Each row of numbers belongs to one of the objects below and depends on some of the facts about them. Some rows are named. Which object is each other row?

Facts:
j686 | troskubris truko | zipluk j732
j581 | troskubris zistan | zipluk j555
j107 | troskubris truko
j633 | troskubris dumal | zipluk j71
j384 | troskubris dumal | zipluk j560
j325 | troskubris dumal | zipluk j594
j947 | troskubris truko | zipluk j686
j890 | troskubris zistan | zipluk j200
j801 | troskubris truko
j821 | troskubris truko | zipluk j33
j594 | troskubris migron
j797 | troskubris zistan | zipluk j484
j616 | troskubris putrik | zipluk j546
j30 | troskubris zistan | zipluk j325
j576 | troskubris putrik | zipluk j642
j454 | troskubris putrik | zipluk j384
j762 | troskubris zistan | zipluk j112
j245 | troskubris migron | zipluk j243
j842 | troskubris zistan | zipluk j890
j908 | troskubris dumal
j642 | troskubris dumal | zipluk j183
j516 | troskubris migron | zipluk j96
j171 | troskubris truko | zipluk j136
j468 | troskubris dumal | zipluk j13
j635 | troskubris migron | zipluk j562
j119 | troskubris migron | zipluk j541
j974 | troskubris zistan
j193 | troskubris putrik | zipluk j356
j80 | troskubris truko | zipluk j974
j602 | troskubris dumal | zipluk j516
j653 | troskubris putrik
j450 | troskubris zistan
j562 | troskubris dumal | zipluk j576
j596 | troskubris putrik | zipluk j762
j272 | troskubris truko | zipluk j193
j645 | troskubris migron | zipluk j324
j911 | troskubris zistan | zipluk j596
j555 | troskubris zistan
j541 | troskubris zistan | zipluk j334
j887 | troskubris truko
j71 | troskubris putrik | zipluk j179
j45 | troskubris migron | zipluk j786
j183 | troskubris truko | zipluk j77
j586 | troskubris dumal | zipluk j797
j299 | troskubris migron | zipluk j581
j77 | troskubris putrik | zipluk j171
j329 | troskubris zistan | zipluk j272
j102 | troskubris zistan | zipluk j665
j200 | troskubris zistan | zipluk j645
j324 | troskubris truko
j484 | troskubris truko | zipluk j550
j257 | troskubris zistan | zipluk j89
j548 | troskubris truko | zipluk j908
j786 | troskubris zistan | zipluk j147
j356 | troskubris putrik | zipluk j345
j893 | troskubris zistan | zipluk j952
j603 | troskubris truko | zipluk j604
j699 | troskubris dumal
j49 | troskubris putrik | zipluk j187
j938 | troskubris dumal | zipluk j450
j123 | troskubris zistan | zipluk j638
j732 | troskubris zistan | zipluk j663
j317 | troskubris dumal | zipluk j322
j560 | troskubris zistan | zipluk j107
j507 | troskubris zistan | zipluk j317
j322 | troskubris dumal | zipluk j938
j487 | troskubris migron | zipluk j695
j63 | troskubris zistan | zipluk j653
j47 | troskubris zistan | zipluk j507
j952 | troskubris dumal | zipluk j558
j695 | troskubris migron | zipluk j933
j967 | troskubris truko | zipluk j528
j179 | troskubris zistan | zipluk j616
j648 | troskubris dumal | zipluk j123
j604 | troskubris truko | zipluk j285
j243 | troskubris zistan | zipluk j548
j546 | troskubris zistan | zipluk j47
j528 | troskubris zistan | zipluk j80
j619 | troskubris dumal
j334 | troskubris zistan | zipluk j102
j345 | troskubris zistan | zipluk j115
j901 | troskubris dumal | zipluk j603
j187 | troskubris zistan | zipluk j299
j504 | troskubris zistan | zipluk j602
j390 | troskubris zistan | zipluk j119
j550 | troskubris truko | zipluk j137
j33 | troskubris dumal | zipluk j633
j694 | troskubris zistan
j87 | troskubris putrik
j354 | troskubris putrik | zipluk j533
j933 | troskubris truko | zipluk j943
j112 | troskubris migron
j136 | troskubris dumal | zipluk j63
j137 | troskubris putrik | zipluk j504
j943 | troskubris zistan | zipluk j619
j89 | troskubris dumal | zipluk j946
j689 | troskubris zistan | zipluk j30
j246 | troskubris migron | zipluk j257
j285 | troskubris migron | zipluk j468
j13 | troskubris zistan | zipluk j801
j147 | troskubris dumal | zipluk j246
j412 | troskubris putrik | zipluk j454
j268 | troskubris migron
j638 | troskubris zistan | zipluk j947
j558 | troskubris zistan | zipluk j487
j533 | troskubris migron | zipluk j901
j96 | troskubris zistan
j665 | troskubris truko | zipluk j689
j307 | troskubris dumal | zipluk j842
j115 | troskubris migron | zipluk j18
j663 | troskubris zistan | zipluk j329
j946 | troskubris zistan | zipluk j821
j18 | troskubris dumal

Known rows:
j686: [ -7 -36  -7  28  30 -22 -30  29  60 -12 -16 -10   4  -6   2  29 -21  16
  -5   0  10  11  -4  21  16   4 -15   0  12 -10  35  83 -27  22]
j112: [-28  -1   9 -16  26 -13 -25  -2   9 -29  29  19  14 -17 -18  33 -25   8
   6   5 -16  50 -11  12 -27 -17  30 -26 -45 -19   0  -4  -4  -4]
j762: [-29 -18  -3  -4 -21   0 -13   7  27  -7 -11  32  20  -4   7  16  28   1
   1  -3  -6 -13   3   3 -16 -11 -21  -3  32  -9 -17  -7  12  -8]
j18: [-20 -33  13 -53  25  -4   2  -9 -44 -26   1  35  19 -22 -50  15   6   9
  -6  13  -6   8 -10  10 -16   3  10 -21 -40 -30  -5  29 -17 -10]
j974: [-46 -15  -6 -39 -18  -9 -24  -1   1 -11   6  47  22 -19   6  17  21   7
   4  -1 -13  -4  -4   4 -27  -4   1  -4  39 -18 -16  -7   3 -13]
j30: [-36 -31   6   2 -28 -33 -28   6  -5 -31 -28  23  22  12  21  -9   8 -20
   0   8  11  26  14 -14  -4 -22 -30  21  41   5  -2   2  34  19]
j179: [ 14 -13   0  10 -48  27  18  -4  29  17   3  34   1  14  -2 -13  30   0
  11  29  -2 -14   0  10 -37 -28 -35   8  11 -14 -22 -17  13  -8]
j516: [-10  13  28   5  16 -25 -24  11  58 -22  15  50  10   5 -23  19  -5   2
   1 -17 -22  30 -10   6 -15 -18  -6 -24 -48 -40  30   3  -7 -20]
j119: [ -7 -13  20  30  16 -30 -25  11  20 -35  -1  -3  11  14  -8  16 -28 -15
   1   9   4  59   5   1  -8 -31  -4 -10 -41  -4  12  -1  18  20]
j390: [-26 -22   0   8 -23  -8 -13  10  27 -15 -20  28  20   7  12  12  23  -6
  -1  -3   1 -10   8   0 -11 -15 -31   1  33  -7  -8  -4  16  -2]
j890: [-21 -18  -2  12 -19  -1  -3  11  39  -7 -20  30  19   4  11  17  27  -4
  -2  -7  -5 -18   8   3 -11 -13 -33  -4  34  -7 -11 -14  18  -5]
j842: [-21 -22  -3   9 -19  -1  -6  10  39  -7 -21  27  19   5   6  16  27  -4
  -2  -6  -2 -17   8   3 -11 -13 -33  -5  31  -9  -9 -11  17  -6]
j638: [-35 -24 -13   2  -6   1 -29  25  57  -8 -30   5  20   4  -1  27  25  -2
  -1   1   1 -14   2   9  -7 -11 -26  -5  42 -10  12  40   7   1]
j171: [  6 -17   5 100   0 -23  17  -5 -15   9  13  61  17 -16  91  24 -19   9
  -8 -30  32   3  24  24  27  -3 -48 -14 -54 -30 -12  -4 -11  28]
j642: [  -2  -21   15   57   11    6   39  -12  -56   -3   -8   56   28  -12
   26   21   18  -10  -15  -15   35  -11   22   18   15  -12  -52  -40
 -102  -41  -18    9    0   13]
j801: [ -2 -22   6 -15   5 -33  -5  -4   4 -14  19  45   5 -26  23  19 -19  27
  -4  -7 -18  15  -7  12   0  10  10  -3  16 -15 -12 -14 -24   8]
j245: [ -2  -2  13  29  23 -10 -12  10  43 -21   9   4   9   4 -14  31 -17  -4
   1   4  -4  35  -3  10 -14 -25  -1 -26 -48 -12   6  -7   6   1]

Which object is each row?
No name comes twice in this set of rows, the named rows included.
[-23 -25   1  24  -7   3  -3  10  53  -1 -23   1  17  -5  21   9  14   2
   1   3   1 -34  -4  -3 -16  -5 -20  -3  19   5 -22 -20  36 -23]	j786
[ -8 -46  24 -21  17 -23  11  -4 -47 -38 -21  23  18   0 -36  -5  -3 -12
  -9  16  11  22   3  -2  -3  -8 -15  -6 -39 -16   0  25   6  11]	j325
[ 14 -30  15 -31   2   7  32  -9 -35 -15  -6  50  10   3 -55   3  19  -3
  -7  15   0   8  -1  15 -13 -13 -22 -18 -41 -34  -2  18 -18   3]	j938
[ -9   5   1 -26 -33  -1  -3   9  39 -10 -24  41  17  -5  22  37  56   5
  -7  -8 -26 -24   3   2  -2 -12 -18 -21  67  -8 -39 -57  14  -4]	j13
[-18  -6   7  12  32  -8 -34  16  47 -25   9  -9  11  -4 -23  35 -20   2
   4   9  -3  40  -8  15 -16 -23  14 -27 -41 -16  23  30  -3   4]	j115
[ 32 -38  21   8  11  31  50 -11  -3   2  -9  -6  -1  -4 -41 -20   6   4
   0  38  12 -24 -14   6 -28  -9 -16 -10 -81 -11 -23   3  14 -22]	j633
[  0 -71   5   7  42  -1  48   7 -11 -28 -21  13  23  10 -71  18  -8 -10
 -19   3  -2 -13   6  14 -18   3 -21 -22 -46   1 -14 -14  -5  -5]	j952
[ 39  43  46 -25 -26 -13 -33  22  40  -5  -7 105  22  31 -41  -5  12  -3
 -12 -50  -8  10  -2  -7   9  -1 -31   2   8 -42  21  27  -7 -35]	j137
[ 16   1  37  23  -3 -52  -3  16  77  -5  -2 105   3  12   6   0   4  20
 -11 -50 -26  -7  -8   2  16   9 -50   7  -6 -55  42  18 -30 -26]	j550
[-20  -1  11  -3  25 -14 -22   1  16 -28  26  18  13 -11 -15  31 -23   4
   6   6 -12  44  -8  11 -26 -19  24 -26 -44 -17   5  -6  -4  -3]	j268
[-32 -20  -8   8 -13   0 -19  19  49  -7 -22  12  19   4  -1  23  24  -1
  -1   0   0 -14   5   7  -8 -14 -28  -4  36  -9   3  21  12  -2]	j123

The same objects again, as new rows of numbers:
Known rows:
j307: [ 24  -9  17   1  17  -2   3 -25  -6  13   7   6   6 -25 -36   0   3  -9
  -8 -23 -12   6   7 -13 -14   3   5  10  29  15]
j325: [  7 -21  -4  11   2 -16 -30 -40  -5   0   8 -14  15 -12 -32  -2   4 -19
  -8 -21  -3  13   2  -8 -37   2 -12 -18  20 -29]
j594: [  2 -33 -32  -4 -26  10 -83   3 -25  -5  16 -14 -11  16   3  -2  10 -56
 -18 -35  19  22  -5  13 -17   7 -11 -26 -12 -11]
j619: [ 11 -16  -3   8   0 -14 -19 -30  -3   3  11  -9  11 -14 -33   2  -5 -22
  -8 -20  -3  10   4 -14 -26   1  -8 -11  16 -30]
j732: [ 25  16  24 -13   2  -7  18  29 -10  15   8   8 -10  -4 -24  21  61  24
 -45  34  16   5  17   2  69   3  10   0 -40 -46]
j345: [  4   8  -6 -57  10   3   9  50 -13   0  51  48  -6 -20 -28 -12 -18 -49
 -26  37  -7  -1  21 -15 107   4   2  -9 -23 -59]
j797: [  0  -6  15 -24  27  21  -8  -4 -29  -5  -4  16  15 -12 -16 -12  24   1
 -23  36   8   8   7  11  25  13  15   8  -1  -1]
j484: [ -4   0  14   5  20   8  63 -14 -19   2   2   9  -6 -19  -8  -6  -1 -15
 -18   2  -5  11 -19   1  13   1   6 -41   2  53]
j974: [ -8  -5   4 -20  13   7  -9  -2 -26  -9   1   7  11  -2 -15  -1  15  -8
 -20  37  17   9   5  10  23  10   6   0 -19 -39]
j933: [ -8  -1   5   8  12  -1  59 -15 -18  -1   6   2  -7 -14  -7  -3  -1 -19
 -18  -1   1  12 -20   3  11  -1   1 -47  -7  32]
j334: [  0  -8  15 -23  29  24 -11  -9 -32  -7  -4  16  21 -12 -17 -15  21   0
 -23  40   6   9   6  12  20  16  14   6   3   3]
j324: [-11   0  -2   8   8  -6  55 -11 -17  -3   6   0  -9 -10  -7   1  -5 -25
 -16  -2   4  11 -21   2  10  -3  -3 -51 -14  17]
j390: [  9  -5  28 -30  36  35  -1  -5 -33  -1  -7  26  20 -21 -19 -19  27  12
 -22  38  -3   7   7  13  27  17  23  16  13  32]
j504: [ -7  -8   8 -21  18  12 -16  -6 -28  -9  -2   8  17  -6 -15  -8  23  -4
 -22  37  14  10   5  13  20  12   8   0 -10 -22]
j96: [-13 -11  -1 -17  11   6 -22  -8 -27 -14   3   1  18   0 -14  -5  17 -11
 -21  40  20  12   3  13  13  10   2 -10 -17 -48]
j257: [-42  11  39   4  36 -15  -1  -1 -33 -15  -6  32 -29 -31 -14  15  -1  -2
  -1 -19  51   2   4  33  33   3  27  58 -19 -39]
j47: [ 10   4 -11 -51   7  25  55  22 -30   1 -31  -6  15  10  -9  31 -30  -2
   0  58  20  -4  -8 -18  -9   9  28  40 -50 -28]

Rows to name:
No name comes twice in this set of rows, the named rows included.
[ 59  12  37  23  -6 -27  25  -3  11  38   3 -12 -18 -15 -43  35  67  38
 -37 -26  -4   5  17 -17  18  -5   4   4  -5  -8]	j648
[ 25 -24  -5 -21  -3  37 -49  12 -30   8   9  12 -11  -7  -3 -13  13 -38
 -19 -32  -4  16   0   8   1  13  10   3  18  65]	j119
[-14  -5   3  14  10  -2  43 -22 -20  -6   3  -3  -4 -10  -6  -6   2 -21
 -18   0   4  14 -22   5   2   0  -4 -55  -4  29]	j171
[ 24 -18  -8 -17  -9  25 -41  21 -26  10  13   8 -21  -1  -3   1  13 -37
 -19 -39   6  14  -1   7   5   8  10   8   2  42]	j245
[  3  -1  18 -22  25  18   3   1 -28  -3  -3  18  10 -13 -17  -3  22   5
 -22  35   9   6   8  11  27  12  17  14  -8  -5]	j911
[-32  14  39   3  23  -5  16  -6 -26 -20   7  33 -15  -2 -15  35 -13   0
  -1 -10  37   9   2  27  33   8  32  56 -19 -35]	j946
[ -2  -4 -32 -59  11  13  33  32 -38   5 -54 -22   3 -21  -2   5 -23 -14
  -1  63  42 -14  -9 -19 -24   0  12  31 -66 -56]	j450
[ 26  23  25  25  -6 -21  88  17  -1  25   8  -6 -35  -7 -15  30  50  18
 -42  -3   5   8  -9  -5  52  -9   3 -47 -38  15]	j686
[-14  -8  14  -1  13   0 -45  28 -37   8 -10  22 -70 -48   1   0  -5 -42
  -1 -86  51   0  -2  27   2  -4  20  59 -11  26]	j45
[  2  -8  19 -27  30  28  -8  -8 -32  -5  -6  18  20 -15 -17 -17  22   4
 -23  40   2   8   7  11  22  16  16   9   8  12]	j541
[  0  11  14 -24   4  23  56   4 -23 -13   0  15  17  34 -12  53 -34   0
   2  34  11   9  -4  -3  14  14  36  43 -32 -23]	j179
[ 13 -13   0   4   2 -16  -8 -26  -4   6  11  -6   7 -15 -34   5  -6 -21
  -6 -21  -5   8   5 -15 -23   0  -5  -4  16 -25]	j908
[ -1   5  16   4  19   6  73  -7 -20   5   2  11 -13 -20  -9  -1  -1 -11
 -17  -2  -2   9 -18   0  18  -1   9 -34  -3  53]	j967
[ 16  14  13 -30   6  -3  14  37 -11   9  26  26  -8 -12 -26   7  30  -6
 -37  36   6   3  19  -6  84   3   7  -3 -32 -51]	j329

Now the same objects, written a new way:
Known rows:
j96: [  4 -36  36  17  -7  20  -6 -30 -15   1  29  49  -1   0  66  28 -21   2
  -5 -14 -23   4   4  37  -9 -27  21   6   1 -33  26  19 -33  33]
j390: [-22  21 -10  -5  54 -12  27  -4   2  -9  37  -9  45  22  11  40 -18   5
  14   1   1   8 -52  22  12 -26  15   1  63 -11  -8 -16 -27 -29]
j18: [  7  25   2  19   8 -29 -11   0  -8 -13 -33  -6 -42   6  -7 -12  18 -44
   0   6   2  29  -7  -2  14 -29  14 -15 -34 -35  26 -20  38   5]
j80: [ -4  -2  -6  -2  12 -17 -14  13  13   5   6  17 -10   9  11 -11   9  15
  -4   0  10   2   4  -3  -9  15 -17  20  -5  22   2  13   2 -10]
j635: [-30  -7   6   8 -23  -3 -14  13  12   0  35 -22   8  -2 -44  17 -54  16
 -30 -22   0   6  19 -36  13  61  18 -23 -29   2 -34  41  19 -33]
j893: [ 55  -3  27 -25 -36   5  31 -46   4 -24 -50 -21  31 -24   9  35 -35 -50
  26  -2  12 -24  17  16 -15 -19 -37 -27   5  51  -6   0 -22 -35]
j952: [ 32  -5  13 -10 -52   1  15 -51   9 -20 -32 -42  34 -55  11  20 -23 -68
  25   0  10 -24  47  16 -19 -33 -62 -33  -6  41   1 -10   9 -53]
j504: [ -1 -47  45  24 -10  25 -10 -39 -18   4  40  62  -5  -6  80  31 -26   3
  -7 -17 -30   9  10  44 -14 -36  23   6  -1 -38  31  30 -36  38]
j77: [-31   7   9   1 -29 -33 -32 -11  14   5  37 -18 -10   8 -30  19 -48  31
  -8 -28  -9  21  43 -13   6  95  40 -44 -41  38 -56  57  35 -18]
j943: [ 56  -3  29 -28 -40   5  34 -46   5 -26 -55 -24  35 -27  15  37 -35 -54
  25  -3  12 -28  16  18 -14 -17 -41 -27   5  56  -5   0 -22 -38]
j356: [ -2  37  22  27   4 -46 -19  -1 -14 -10 -68  19 -75  21  -8 -13  36 -43
   6 -11   2  54 -18  -8  23  -4  39 -16 -40   8  33   7  42   6]
j596: [-19   0   3   6 -23 -15 -17   0   2   1   2  12  -7   3  -3  -4  23  -3
   9 -18  -3   5  15   8  -2  18   0   0   2  25   4  20  10  11]
j299: [-18 -13  -1  10 -22   9  -7  33   6  -7  12   4  14   1 -29  -3   6  -7
 -14 -17   7 -11  -2 -17   7   8 -12  15   8 -10  10  16   2  -1]
j560: [ 24   1   1 -11  -2  -3   5  14   2 -16  -1  13  11  25  -7   8   2   3
   4  -2   8 -12 -11  14  -4   8   4   6  10  -8  -4   1 -17  26]
j797: [  4 -40  38  21  -9  23  -6 -34 -17   2  33  53  -2  -2  66  28 -23   4
  -4 -15 -24   5   6  38 -12 -30  21   5   2 -35  25  22 -34  33]
j33: [  3  10 -17  21   9  64  13  -8  -6  20  -5 -23  27 -75 -21 -53  26  38
   1  42 -12 -20  43 -21 -14 -37 -15 -25   3   1 -40  -8  13  11]
j89: [ 12   4 -14  42  17  66   5 -27 -16  19  -1  -1  34 -67 -53 -51  21  42
  13  32  -1 -17  52 -27 -36 -44 -16 -38   9  16 -55  11  12  16]

Rows to name:
No name comes twice in this set of rows, the named rows included.
[-15   3  -7   3 -17 -21 -24  -9  12  -2  46 -33   6  -2 -28  12 -49  16
 -12  -7  -2   6  41  -9  -2  48  17 -39 -37 -14 -43  20  34 -15]	j562
[-13  -7 -17  12 -38  -9 -28  97  24 -33  28  33  28  35 -61 -24  48   4
 -20 -24  23 -26   1  -8  -4  30 -23  42  14 -23   8  35   3  50]	j645
[ -4   0 -11   9  -8  -1  -7  -3   1  -4  13 -14   6 -10  -3  -3   2 -12
   4   4   1  -1  16   8  -4 -14 -10  -8  -4 -22   2 -14  15   3]	j699
[ -6   1  -4  -3  18 -15 -11   5   9   9   4  11 -14   5  12  -9   6  15
  -5   2   9   6   2  -7  -8  13 -14  17  -9  22   3  11   1 -15]	j887
[  3   5 -30  10 -31 -22 -34  70  23 -34  34  24  24  29 -42 -30  55   0
  -2  -6  19 -26  21  20 -19  10 -27  26  11 -34   1  13  16  64]	j307
[  2   4 -22  -3  -6 -36 -36  82  33 -22  23  48   2  46 -24 -34  56  25
 -12  -8  27 -19   7   7 -20  38 -29  51   5   6   2  33   2  44]	j324
[-25 -46  27  43 -22  18 -28 -39 -15   8  57  40  -2 -32  73  12 -12 -11
  -9 -14 -28  10  38  41 -15 -48   1  -1  -9 -52  37  19  -4  25]	j602
[-19   0   3   8 -19 -12 -13  -7  -1   4  -1   6 -10  -3   1  -4  18  -4
  10 -16  -6   7  12   6   0  15   3  -4   0  27   2  16  11   5]	j87
[ 12  20  -5 -43  -1  46  39  32  13   5 -22 -40  10 -45  51 -22  14  27
 -20  44 -35 -28  -8  -2  32  -1   9   9   1 -19  -9 -37 -18  18]	j546
[  5   9  -7  20  38  56   9  -4  -2  30 -12  11  12 -57 -18 -58  25  69
  -4  36  -1 -11  34 -34 -26 -13 -19  -5   2  49 -46  22  -4  -5]	j821
[-26  19  -6 -17 -19  36  14  21   9  23 -17 -33  -3 -66  39 -42  40  27
 -13  26 -39 -16  22  -5  28   9   2   1  -6  18  -9 -12   8  11]	j616
[ -6 -38 -31 -20 -21  -3 -11 -37 -28  43  -9  -8 -41  31 -12  -3  13   1
  24 -18   6  -6  -8  -6  -9  30 -11  23   3  25  25 -42   0  14]	j354

